Below are the code and all the weights of a small trained network. Each question names an input and a class and asks about switching units off, where a switched-off unit gives its printed mean instead of its output.

import numpy as np


def w(rows, s, z=0):
    codes = np.array(rows[::2]) - 128.0
    scale = np.full(codes.shape[1], s)
    scale[-1] = z or s
    return codes * scale


def norm(h):
    return h / np.sqrt((h * h).mean(-1, keepdims=True) + 1e-5)


def f(y):
    return y / 2 * (1 + np.tanh(0.7978845608 * (y + 0.044715 * y**3)))


def log_softmax(a):
    a = a - a.max(-1, keepdims=True)
    return a - np.log(np.exp(a).sum(-1, keepdims=True))


def net(x, mask):
    res = np.array(x, float).reshape(1, 8) / 4 @ E
    u = 0
    for l in range(2):
        y = f(norm(res) @ A[l][:, :-1].T + A[l][:, -1])
        res = res + np.where(mask[u : u + 3], y, B[l][:, -1]) @ B[l][:, :-1]
        u += 3
    return log_softmax(norm(res)[-1] @ U[:, :-1].T + U[:, -1])


A, B = {}, {}
E = w([
[94,106,129,65,133,196,6,182,133],'x0',
[194,120,135,158,212,112,134,102,92],'x1',
[59,108,2,163,155,204,76,175,195],'x2',
[168,110,198,168,142,110,118,107,212],'x3',
[160,194,148,52,117,183,37,125,178],'x4',
[145,138,68,89,103,80,218,202,180],'x5',
[75,78,139,114,158,53,156,183,156],'x6',
[49,247,165,102,251,129,62,224,109],'x7',
],0.0083)
A[0] = w([
[162,143,205,96,145,56,172,148,110,189],'0.n1',
[116,117,163,132,79,163,77,137,253,52],'0.n2',
[135,61,123,80,141,84,120,151,80,4],'0.n3',
],0.021,0.0045)
B[0] = w([
[171,218,146,151,129,167,97,141,182,250],'0.n1',
[106,126,118,108,135,113,48,173,254,229],'0.n2',
[87,88,128,144,106,222,136,171,129,150],'0.n3',
],0.0095,0.012)
A[1] = w([
[154,135,154,101,152,99,46,62,111,3],'1.n1',
[49,79,72,113,181,36,186,182,125,19],'1.n2',
[3,196,134,185,211,88,139,177,86,153],'1.n3',
],0.023,0.0043)
B[1] = w([
[127,93,32,135,166,45,236,164,126,171],'1.n1',
[105,67,85,116,104,96,254,95,45,185],'1.n2',
[102,120,87,117,117,196,7,157,198,246],'1.n3',
],0.0095,0.014)
U = w([
[95,142,114,105,150,162,33,171,156,239],'0',
[209,143,138,174,126,55,208,106,143,82],'1',
[86,10,86,163,94,110,192,88,36,3],'2',
],0.011,0.0043)

Each question gives the input, the list of numbers given to net, and the class t.
The units are the neurons (one row each of A and B). Each row of codes is followed by its name. A weight is (code - 128) times the scale printed after its matrix; where a second scale follows, it is the last column's (A, B and U).
mask holds one flag per neuron, layer by layer. A switched-off neuron (its flag False) gives its mean, the last column of its row in B, instead of its output. The means were averaged over made-up inputs and are rounded, as every weight is.
A unit's drop is (log p(t) with every unit on - log p(t) with that unit switched off) / (log p(t) with every unit on - log p(t) with every unit switched off).
The circuit of an input: a set's keep is (log p(t) with only the set's units on - log p(t) with every unit switched off) / (log p(t) with every unit on - log p(t) with every unit switched off). Starting from all 6 units, units are removed one at a time, each time the one whose removal leaves the highest keep (on an exact tie, the one counted first), for as long as the keep stays at least 0.8.
units of the circuit, in order: the units of the circuit, biggest drop first
most important unit: the unit with the biggest drop
k most important neurons: the k neurons with the biggest drops, biggest first
k most important neurons of layer l: the k neurons of layer l with the biggest drops, biggest first
drop when u is switched off: that unit's drop, to one decimal
input [-3,3,5,7,-8,-1,3,-3], class 2: units of the circuit, in order	0.n1, 1.n2
input [-7,5,0,3,-3,0,5,2], class 0: units of the circuit, in order	1.n3
input [-1,5,-2,-1,4,-1,-2,0], class 1: 2 most important neurons of layer 1	1.n3, 1.n1
input [6,4,1,6,-8,-6,3,-7], class 2: 3 most important neurons	1.n3, 0.n1, 0.n2
input [7,5,-7,8,-7,-4,-2,0], class 1: 2 most important neurons	1.n3, 1.n1
input [4,0,0,-7,1,3,3,-6], class 2: 2 most important neurons of layer 0	0.n1, 0.n2
input [2,-4,8,-8,-4,0,6,-1], class 2: 2 most important neurons	1.n2, 0.n1
input [7,0,-6,-8,4,-3,3,-5], class 2: 2 most important neurons of layer 0	0.n2, 0.n1
input [-8,-3,2,7,0,-6,-3,1], class 1: 2 most important neurons of layer 1	1.n3, 1.n1
input [0,6,-5,-4,5,2,-6,2], class 1: 2 most important neurons of layer 1	1.n3, 1.n1
input [-1,-7,3,7,-4,6,4,-5], class 2: 2 most important neurons	0.n1, 1.n2
input [4,3,-4,0,2,-4,-1,-3], class 1: drop when 1.n1 is switched off	0.1
input [-3,-7,7,3,-3,-1,7,-2], class 2: drop when 1.n2 is switched off	1.0
input [0,7,-3,0,3,-5,0,-3], class 1: drop when 0.n3 is switched off	0.0
input [-3,1,2,-2,6,4,8,-1], class 1: most important unit	1.n3
